Moves between nodes:
j814 va j606
j814 pe j122
j914 va j37
j914 pe j494
j554 va j853
j554 pe j273
j586 va j603
j586 pe j363
j299 va j681
j299 pe j227
j357 va j945
j357 pe j832
j945 va j268
j945 pe j294
j494 va j370
j494 pe j375
j172 va j183
j172 pe j122
j375 va j357
j375 pe j454
j672 va j658
j672 pe j784
j658 va j849
j658 pe j945
j171 va j232
j171 pe j620
j294 va j849
j294 pe j999
j370 va j784
j370 pe j616
j531 va j862
j531 pe j606
j183 va j226
j183 pe j841
j33 va j531
j33 pe j831
j535 va j937
j535 pe j591
j168 va j95
j168 pe j326
j853 va j363
j853 pe j33
j873 va j616
j873 pe j710
j844 va j494
j844 pe j914
j457 va j227
j457 pe j667
j862 va j554
j862 pe j681
j591 va j937
j591 pe j33
j273 va j33
j273 pe j535
j831 va j535
j831 pe j606
j65 va j982
j65 pe j113
j227 va j814
j227 pe j877
j255 va j494
j255 pe j616
j620 va j216
j620 pe j814
j454 va j832
j454 pe j294
j326 va j914
j326 pe j122
j606 va j937
j606 pe j299
j216 va j183
j216 pe j202
j152 va j563
j152 pe j268
j95 va j844
j95 pe j914
j603 va j425
j603 pe j999
j232 va j124
j232 pe j216
j849 va j273
j849 pe j425
j710 va j658
j710 pe j357
j202 va j620
j202 pe j168
j268 va j683
j268 pe j683
j937 va j606
j937 pe j768
j683 va j710
j683 pe j914
j363 va j425
j363 pe j945
j832 va j603
j832 pe j363
j982 va j299
j982 pe j457
j877 va j814
j877 pe j124
j735 va j844
j735 pe j171
j468 va j255
j468 pe j326
j768 va j586
j768 pe j853
j37 va j672
j37 pe j370
j122 va j183
j122 pe j226
j667 va j667
j667 pe j232
j841 va j202
j841 pe j672
j113 va j457
j113 pe j735
j563 va j255
j563 pe j683
j425 va j606
j425 pe j591
j784 va j183
j784 pe j616
j999 va j425
j999 pe j862
j226 va j171
j226 pe j202
j616 va j468
j616 pe j658
j681 va j273
j681 pe j831
j124 va j122
j124 pe j183

The rows follow the links: the fewer symbols apart two nodes are, the more alike their rows tend to be.

Named rows; a name shown again gets a slightly different row:
j216
-86 -49 -143 -55 -130 24 -3 -19 -119 -72 -2 -55 -148 155 151 116 80 -12 222 191 28 107 -104 72 -29 -314 43 -160 -52 105 -87 174 -166 -119 41 -210 65 175 2 16 107 13 119 11 52 100 -56 -58
j945
12 -96 -147 1 310 -184 -214 -45 2 44 15 -10 -43 -135 37 -21 -80 -151 55 -49 121 144 220 -78 105 -1 123 -1 80 137 115 -9 26 51 -57 -37 90 -259 189 -54 -118 -79 -40 -69 80 -120 -52 -179
j95
262 -19 132 -178 -48 103 143 21 -88 -20 9 -27 -10 -41 -20 203 199 127 8 -76 -92 -107 -201 27 14 34 -162 89 -16 -203 94 -263 8 -41 25 64 -90 89 -41 -57 45 161 -32 125 -133 -33 -191 -101
j299
-152 141 243 -39 -70 79 -20 -65 103 -10 -96 67 146 -18 -162 -140 -111 -131 -104 -60 -134 -79 24 4 -144 169 26 22 -67 -28 -128 90 -80 52 -55 180 -115 -73 -181 68 -19 101 61 73 -67 24 281 253
j171
-18 -75 -113 10 -164 -48 8 0 -107 -87 -7 -49 -108 107 109 198 136 -41 158 159 15 69 -187 66 -59 -311 22 -107 -98 5 -64 58 -210 -89 7 -179 88 195 -79 83 114 74 92 166 33 63 -73 -166
j65
-24 -20 28 148 -72 -70 25 -33 92 -78 -139 43 132 -79 -192 -11 -1 -184 -190 -106 -74 -53 -98 37 -155 19 67 33 -243 -88 -17 -15 -124 124 -63 137 -102 -79 -296 177 30 137 42 245 -104 -35 114 -8
j681
-98 160 242 71 -175 34 82 92 115 104 36 58 119 99 -54 -150 -142 90 -108 38 -68 -138 -36 -65 -97 249 -91 6 132 -73 -221 -4 60 -39 28 142 -28 116 -2 51 -64 -92 -66 24 37 108 287 207
j877
-161 139 162 -263 10 151 -92 -144 10 -50 -106 -35 52 8 -60 -95 -64 -205 101 32 -131 23 103 32 -91 -10 49 -19 -37 84 -58 229 -169 21 -65 63 -96 -101 -113 -37 56 166 202 -58 -25 31 156 213
j853
-32 59 16 154 -131 -142 15 166 11 162 104 71 40 89 96 21 -34 78 -21 48 112 14 -83 -11 14 125 -93 -51 270 -43 -166 -113 55 -133 22 -17 77 137 172 87 -196 -275 -144 78 104 102 101 -190
j227
-150 124 173 -141 -13 70 -71 -131 62 -44 -145 18 92 -25 -129 -79 -113 -224 -5 -8 -147 -16 86 35 -102 43 63 -1 -103 66 -92 179 -180 80 -90 134 -98 -124 -177 38 43 185 163 22 -51 -1 225 230
j122
-115 77 72 -318 -28 240 -26 -114 -87 -71 -70 -61 -56 74 56 -7 44 -71 217 101 -109 54 29 111 4 -141 -2 -49 35 121 -11 204 -159 -68 -24 -34 -64 23 -50 -98 167 132 230 -158 -9 70 32 152
j113
15 -32 2 180 -109 -97 31 -4 28 -71 -122 28 69 -86 -173 62 32 -166 -166 -79 -65 -41 -152 58 -148 -45 46 20 -262 -122 -31 -32 -135 89 -36 79 -73 -6 -291 202 7 149 32 277 -119 -64 63 -70
j535
-37 121 168 101 -197 26 83 102 74 107 71 54 87 152 16 -91 -99 174 -21 79 -26 -114 -43 -84 -71 198 -88 -7 166 -85 -215 -83 119 -92 52 32 38 202 103 46 -91 -167 -123 15 96 134 218 146
j172
-137 92 10 -279 -13 210 -22 -122 -87 -67 -50 -60 -62 96 56 -18 36 -47 204 98 -75 74 55 109 0 -184 29 -89 36 160 5 271 -134 -68 13 -102 -81 -2 -56 -85 146 87 206 -186 16 82 -20 142
j735
174 -62 -5 72 -114 -60 113 16 -55 -63 -57 -9 -5 -24 -55 223 183 -39 -56 -28 -37 -69 -264 59 -65 -87 -64 0 -172 -176 13 -199 -102 2 -14 6 -51 92 -180 150 46 157 8 315 -109 -43 -84 -177
j862
-74 166 163 114 -164 -59 71 121 53 160 57 93 117 103 25 -64 -96 86 -75 47 35 -44 -52 -38 -15 237 -128 -37 241 -53 -203 -44 91 -90 28 70 22 89 104 78 -169 -214 -114 7 96 154 223 13
j168
227 9 126 -232 -68 149 121 -3 -150 -47 -3 -53 -62 18 40 202 219 132 121 -25 -96 -88 -221 46 2 -59 -159 58 32 -156 99 -197 -56 -69 38 18 -87 113 -42 -76 98 150 51 99 -111 -16 -199 -77

Each walk starts at a row. The symbols on each line, taken left to right, move it on to the next node.
Answer with the node's row; about right is enough.
start -194 60 -15 -188 -49 152 -82 -96 -38 -90 -55 -40 -68 107 66 -11 -8 -143 213 126 -68 95 52 62 -40 -220 91 -95 -21 162 -61 296 -200 -34 -3 -108 -28 27 -64 -39 136 136 211 -74 30 77 81 113
pe va va pe va pe	3 -2 -60 -160 -126 108 56 -32 -158 -68 -9 -92 -133 162 168 179 181 66 255 161 -11 69 -152 94 -13 -277 -42 -112 25 53 -35 104 -138 -134 21 -180 21 201 -3 -12 135 78 156 -13 4 82 -138 -78
va pe pe pe	-98 -2 -49 -186 -108 144 -13 -54 -132 -87 -22 -70 -125 129 134 86 120 -31 241 183 -48 80 -87 99 0 -274 25 -99 17 96 -29 189 -188 -98 5 -164 2 114 -37 -59 129 65 190 -44 21 100 -53 -36
start -88 -39 -72 213 -84 -150 -1 -29 81 -86 -125 24 70 -21 -146 -6 -40 -184 -149 -14 -39 -18 -66 19 -150 -94 118 -30 -302 -27 -99 94 -154 103 -26 15 -7 -20 -274 206 31 105 62 242 -56 -31 140 28
pe va va	-76 -165 -247 315 -128 -193 -23 46 48 -59 0 6 -49 83 18 55 -20 -31 -40 94 84 11 -86 -10 -82 -219 148 -110 -213 0 -118 63 -70 8 22 -166 100 150 -86 188 29 -41 -31 173 31 30 11 -131
va va va pe	-93 -117 -235 150 -137 -106 -16 29 -45 -75 0 -51 -95 122 104 110 33 -24 111 155 56 78 -62 42 -59 -309 122 -129 -127 69 -127 156 -140 -64 22 -217 134 172 -52 112 61 8 47 145 70 56 -12 -110
start 256 -48 108 -81 -26 68 131 31 -89 -46 -6 -38 16 -67 -33 178 197 95 -59 -104 -57 -113 -221 48 11 33 -150 129 -70 -203 124 -268 28 12 16 88 -74 53 -53 -17 55 154 -27 151 -138 -42 -180 -126
pe va pe pe va pe	210 13 163 -259 -14 238 113 -21 -87 -81 -2 -84 -57 14 -8 100 186 168 74 -17 -106 -110 -119 41 24 -1 -157 116 -19 -120 153 -163 28 -18 39 74 -88 71 -56 -145 132 195 42 -43 -118 -18 -164 60
pe va va va pe	-87 22 -62 -153 -113 73 -17 -67 -120 -74 -28 -54 -113 146 134 150 94 -81 256 182 -35 82 -99 78 -40 -276 1 -141 -23 86 -95 165 -224 -105 27 -174 25 128 -6 29 112 77 198 70 51 113 -16 -26
start -58 164 215 25 -173 49 101 67 83 113 52 46 89 119 -2 -145 -119 177 -57 53 -38 -118 -38 -89 -101 238 -82 1 162 -70 -233 -58 70 -66 51 68 39 156 58 42 -80 -104 -102 19 51 110 238 206
pe pe pe pe pe va va	-157 33 -92 -160 -76 189 1 -66 -83 -97 -30 -51 -90 127 102 -13 58 -4 204 134 -38 72 36 121 29 -215 22 -79 -5 151 5 286 -88 -60 14 -129 -41 67 -50 -100 178 54 193 -223 32 83 -59 102
pe pe va va	-119 73 -123 188 76 -165 -40 67 14 147 64 169 70 -73 52 -90 -106 -58 -122 -69 180 107 102 26 151 92 -36 -55 212 104 44 55 151 -14 -37 -1 -40 -139 114 22 -161 -310 -66 -176 85 -9 10 -178
start -93 -28 -201 -19 -141 188 74 5 -93 -124 -16 -36 -79 157 88 -20 88 136 88 127 33 54 -33 141 95 -222 -5 -37 -3 111 77 227 22 -76 90 -145 -40 130 -84 -93 194 -50 124 -272 15 53 -153 5
va va pe va pe pe va	-169 138 189 -278 -7 157 -70 -147 -2 -35 -100 -29 36 33 -32 -80 -43 -179 137 49 -163 13 71 49 -97 3 40 -48 19 87 -87 202 -190 0 -67 85 -76 -74 -84 -35 54 161 196 -30 -28 43 180 205
va pe va va va	-35 126 145 95 -210 -24 98 117 55 140 87 77 63 131 56 -89 -82 169 -39 70 15 -113 -48 -62 -59 193 -94 -14 199 -48 -242 -75 107 -115 59 24 63 198 114 64 -123 -190 -118 51 73 125 196 94
start 0 -161 -183 62 306 -67 -134 -47 68 -32 50 -76 -66 -113 -32 -127 -137 13 -41 -23 85 56 260 -121 92 -3 166 55 -82 102 149 24 182 126 12 -17 106 -159 159 -147 -17 -25 -93 -178 59 -91 -75 60
pe va pe va va	-70 119 117 174 -173 -14 113 130 63 140 94 79 90 136 36 -104 -125 182 -92 51 21 -83 -45 -73 -50 202 -80 -25 186 -67 -230 -84 115 -87 53 -4 59 182 96 65 -103 -198 -129 -5 95 111 170 104
va va pe va pe va pe	-21 53 -109 29 123 -210 -97 38 -57 148 20 130 40 -96 77 58 -10 -160 0 -82 150 131 61 48 132 20 -18 -46 227 65 51 -35 -44 -66 -97 -10 -20 -154 166 65 -205 -165 -5 21 71 -87 -13 -376
start -61 162 220 21 -177 -4 90 83 58 129 73 52 102 132 14 -105 -111 114 -31 40 -20 -115 -43 -51 -77 224 -104 -6 192 -52 -234 -49 61 -88 27 69 22 154 75 69 -115 -149 -100 23 45 133 245 144
pe va pe va	-43 90 -68 24 42 -199 -56 57 -104 164 40 127 27 -72 95 101 36 -140 7 -72 156 133 -19 52 118 43 -70 -66 236 64 4 -46 -53 -110 -93 -29 -25 -112 161 98 -192 -188 -14 75 13 2 -60 -378
va va pe va va	-136 211 294 -106 -126 91 27 5 56 107 2 35 131 71 -11 -107 -133 15 -10 23 -103 -88 14 -25 -104 223 -87 5 170 -22 -220 32 -20 -37 -21 128 -35 44 17 22 -82 -47 10 5 25 119 308 221
